Here is a tiny trained network, its code and every weight. The questions are about switching its units off for an input and a target symbol, where a switched-off unit gives its printed mean instead of its output.

import numpy as np


def w(rows, s, z=0):
    codes = np.array(rows[::2]) - 128.0
    scale = np.full(codes.shape[1], s)
    scale[-1] = z or s
    return codes * scale


def norm(h):
    return h / np.sqrt((h * h).mean(-1, keepdims=True) + 1e-5)


def softmax(a):
    e = np.exp(a - a.max(-1, keepdims=True))
    return e / e.sum(-1, keepdims=True)


def log_softmax(a):
    a = a - a.max(-1, keepdims=True)
    return a - np.log(np.exp(a).sum(-1, keepdims=True))


def net(x, mask):
    ids = ['αγηλξπστ'.index(c) for c in x.split()]
    T = len(ids)
    res = E[ids] + P[:T]
    u = 0
    for l in range(2):
        r = norm(res)
        for j in range(3):
            rows = slice(3 * j, 3 * j + 3)
            q, k, v = (r @ M[l][rows].T for M in (Q, K, V))
            z = softmax(np.where(np.tri(T) > 0, q @ k.T / 3**0.5, -1e9)) @ v
            o = O[l][rows]
            res = res + np.where(mask[u + j], z, o[:, -1]) @ o[:, :-1]
        u += 3
    return log_softmax(norm(res)[-1] @ U[:, :-1].T + U[:, -1])


Q, K, V, O = {}, {}, {}, {}
E = w([
[172,99,254,85,162,114,219,48],'α',
[79,22,165,106,185,141,225,233],'γ',
[134,97,120,201,211,33,87,62],'η',
[71,146,83,142,104,245,197,8],'λ',
[148,70,66,170,54,116,212,175],'ξ',
[78,170,237,52,145,177,65,172],'π',
[172,161,235,55,95,35,90,98],'σ',
[229,39,142,160,134,191,61,136],'τ',
],0.0018)
P = w([
[127,134,141,141,118,118,128,138],'0',
[151,132,106,100,126,121,143,118],'1',
[122,121,94,94,158,111,119,129],'2',
[120,94,109,96,115,114,128,112],'3',
[88,93,155,145,120,126,101,123],'4',
[128,161,148,161,173,143,129,141],'5',
[157,134,150,158,91,130,150,127],'6',
[169,157,103,98,145,124,157,128],'7',
[91,116,142,69,196,133,138,160],'8',
[131,3,142,101,85,102,99,83],'9',
[75,42,176,171,145,156,67,120],'10',
],0.0065)
Q[0] = w([
[122,144,158,158,124,123,152,131],'0.h0',
[117,115,152,88,84,136,145,78],'0.h0',
[135,155,120,133,152,122,109,164],'0.h0',
[44,96,176,203,141,148,72,122],'0.h1',
[84,192,138,161,234,138,130,182],'0.h1',
[213,206,185,234,70,143,177,146],'0.h1',
[104,68,175,165,25,110,102,113],'0.h2',
[183,222,199,255,106,157,170,172],'0.h2',
[11,118,154,175,217,155,65,148],'0.h2',
],0.0095)
K[0] = w([
[150,93,100,99,128,143,102,109],'0.h0',
[73,76,170,166,119,117,94,136],'0.h0',
[152,153,108,108,166,110,140,144],'0.h0',
[233,218,67,62,167,122,196,130],'0.h1',
[80,156,70,96,244,116,93,161],'0.h1',
[85,25,70,26,109,101,100,98],'0.h1',
[246,125,117,79,32,110,215,91],'0.h2',
[70,51,46,13,149,88,100,106],'0.h2',
[190,254,53,96,250,153,154,182],'0.h2',
],0.0076)
V[0] = w([
[229,211,61,134,120,132,181,146],'0.h0',
[155,73,101,34,173,98,158,106],'0.h0',
[147,201,163,185,157,100,112,179],'0.h0',
[82,52,88,200,183,178,86,132],'0.h1',
[165,118,57,142,31,149,106,207],'0.h1',
[229,30,176,118,157,178,183,85],'0.h1',
[147,85,105,187,129,5,147,96],'0.h2',
[136,182,99,191,55,172,129,1],'0.h2',
[199,142,139,153,143,128,3,129],'0.h2',
],0.0051)
O[0] = w([
[82,207,110,64,107,156,173,59,41],'0.h0',
[133,99,200,158,74,175,185,137,176],'0.h0',
[99,206,56,159,161,109,125,100,54],'0.h0',
[42,51,174,196,130,123,76,96,146],'0.h1',
[33,169,95,143,166,52,200,200,77],'0.h1',
[63,192,190,60,64,156,143,21,251],'0.h1',
[75,116,128,59,150,226,44,210,172],'0.h2',
[130,201,163,203,184,214,163,121,184],'0.h2',
[109,165,110,194,2,137,116,205,111],'0.h2',
],0.0053,0.003)
Q[1] = w([
[190,98,159,136,185,116,128,133],'1.h0',
[185,85,204,119,105,208,126,87],'1.h0',
[157,116,135,208,96,162,101,132],'1.h0',
[153,151,135,174,124,81,161,80],'1.h1',
[176,141,176,47,143,171,134,138],'1.h1',
[98,79,197,201,98,120,111,85],'1.h1',
[171,205,57,111,177,96,127,152],'1.h2',
[82,254,10,159,176,74,132,153],'1.h2',
[123,100,198,120,153,165,139,85],'1.h2',
],0.0065)
K[1] = w([
[100,180,100,141,129,153,99,132],'1.h0',
[95,164,27,81,146,111,148,127],'1.h0',
[165,146,92,129,156,113,123,90],'1.h0',
[88,147,97,150,84,116,123,100],'1.h1',
[134,94,154,86,102,155,123,183],'1.h1',
[118,180,38,94,149,124,121,133],'1.h1',
[108,75,193,154,100,144,113,151],'1.h2',
[178,41,255,142,92,133,126,150],'1.h2',
[136,172,67,119,121,142,117,144],'1.h2',
],0.0084)
V[1] = w([
[49,144,111,62,113,105,192,79],'1.h0',
[139,91,65,125,126,3,163,105],'1.h0',
[115,252,95,129,132,126,188,130],'1.h0',
[217,104,212,146,169,165,154,88],'1.h1',
[106,222,65,239,203,105,113,169],'1.h1',
[153,66,70,116,196,144,76,171],'1.h1',
[123,112,198,166,231,85,165,121],'1.h2',
[77,95,171,233,88,102,77,68],'1.h2',
[23,82,91,80,190,143,97,128],'1.h2',
],0.0043)
O[1] = w([
[162,147,116,153,226,174,117,200,141],'1.h0',
[101,56,114,86,239,69,105,115,26],'1.h0',
[224,82,148,148,137,195,82,114,90],'1.h0',
[139,211,77,41,111,108,149,119,155],'1.h1',
[143,36,254,110,59,172,149,46,2],'1.h1',
[60,126,127,148,127,47,183,68,154],'1.h1',
[158,139,180,61,171,187,181,62,70],'1.h2',
[32,111,165,63,103,200,30,126,137],'1.h2',
[58,184,187,187,165,169,172,126,200],'1.h2',
],0.0043,0.002)
U = w([
[166,167,155,2,96,189,154,66,124],'α',
[98,14,99,58,158,40,71,58,51],'γ',
[104,65,133,148,123,219,8,201,159],'η',
[154,134,190,216,218,168,186,98,233],'λ',
[27,166,106,83,233,85,159,190,70],'ξ',
[224,59,87,201,71,48,156,142,58],'π',
[198,240,46,114,103,109,117,216,17],'σ',
[25,163,166,181,10,107,141,124,255],'τ',
],0.0064,0.00099)

Each question gives the input, a string of symbols that net reads in full, and the target symbol t.
The units are the heads (3 rows each of Q, K, V and O). Each row of codes is followed by its name. A weight is (code - 128) times the scale printed after its matrix; where a second scale follows, it is the last column's (O and U).
mask holds one flag per head, layer by layer. A switched-off head (its flag False) gives its mean, the last column of its rows in O, instead of its output. The means were averaged over made-up inputs and are rounded, as every weight is.
A unit's drop is (log p(t) with every unit on - log p(t) with that unit switched off) / (log p(t) with every unit on - log p(t) with every unit switched off).
The circuit of an input: a set's keep is (log p(t) with only the set's units on - log p(t) with every unit switched off) / (log p(t) with every unit on - log p(t) with every unit switched off). Starting from all 6 units, units are removed one at a time, each time the one whose removal leaves the highest keep (on an exact tie, the one counted first), for as long as the keep stays at least 0.8.
circuit, biggest first: the units of the circuit, biggest drop first
which heads matter: for each layer, one digit per head in row order, 1 if its drop is at least 0.15 and else 0, layers parted by /
input γ γ γ σ η τ, target γ: which heads matter => 001 / 000
input ξ ξ α ξ λ λ λ ξ γ η, target λ: circuit, biggest first => (0.h2)
input σ η η τ σ λ, target π: which heads matter => 010 / 001
input τ λ η λ λ η λ, target η: which heads matter => 100 / 011
input ξ ξ α ξ σ γ γ λ λ, target λ: which heads matter => 110 / 101
input λ η λ η λ τ γ τ η, target α: circuit, biggest first => (0.h2; 1.h2; 1.h1)
input η τ τ λ α τ λ τ η, target τ: which heads matter => 001 / 000
input σ γ λ, target σ: which heads matter => 010 / 000
input λ λ τ τ λ, target λ: which heads matter => 101 / 000
input λ τ λ π η ξ π λ α α, target π: which heads matter => 101 / 000
input λ λ η σ η α, target α: circuit, biggest first => (0.h2; 1.h2)
input τ λ λ, target τ: which heads matter => 011 / 000
input λ σ λ γ τ σ γ σ η ξ α, target α: which heads matter => 011 / 001
input λ ξ π λ λ ξ, target π: which heads matter => 011 / 000
input λ α α σ λ ξ γ π η λ, target α: circuit, biggest first => (1.h2; 1.h1)
input π α λ α τ, target γ: circuit, biggest first => (1.h0; 0.h2)
input α π η λ τ σ, target σ: circuit, biggest first => (1.h1)
input η σ τ λ π λ τ ξ γ α, target τ: circuit, biggest first => (0.h1; 0.h2)
input λ λ ξ, target α: circuit, biggest first => (0.h2; 1.h1; 1.h2)
input τ τ ξ τ τ λ τ ξ τ η, target η: circuit, biggest first => (1.h1; 0.h2)
input α λ λ γ σ τ γ, target σ: circuit, biggest first => (1.h1)
input λ γ τ λ α π σ σ λ λ π, target σ: circuit, biggest first => (0.h1; 1.h1)
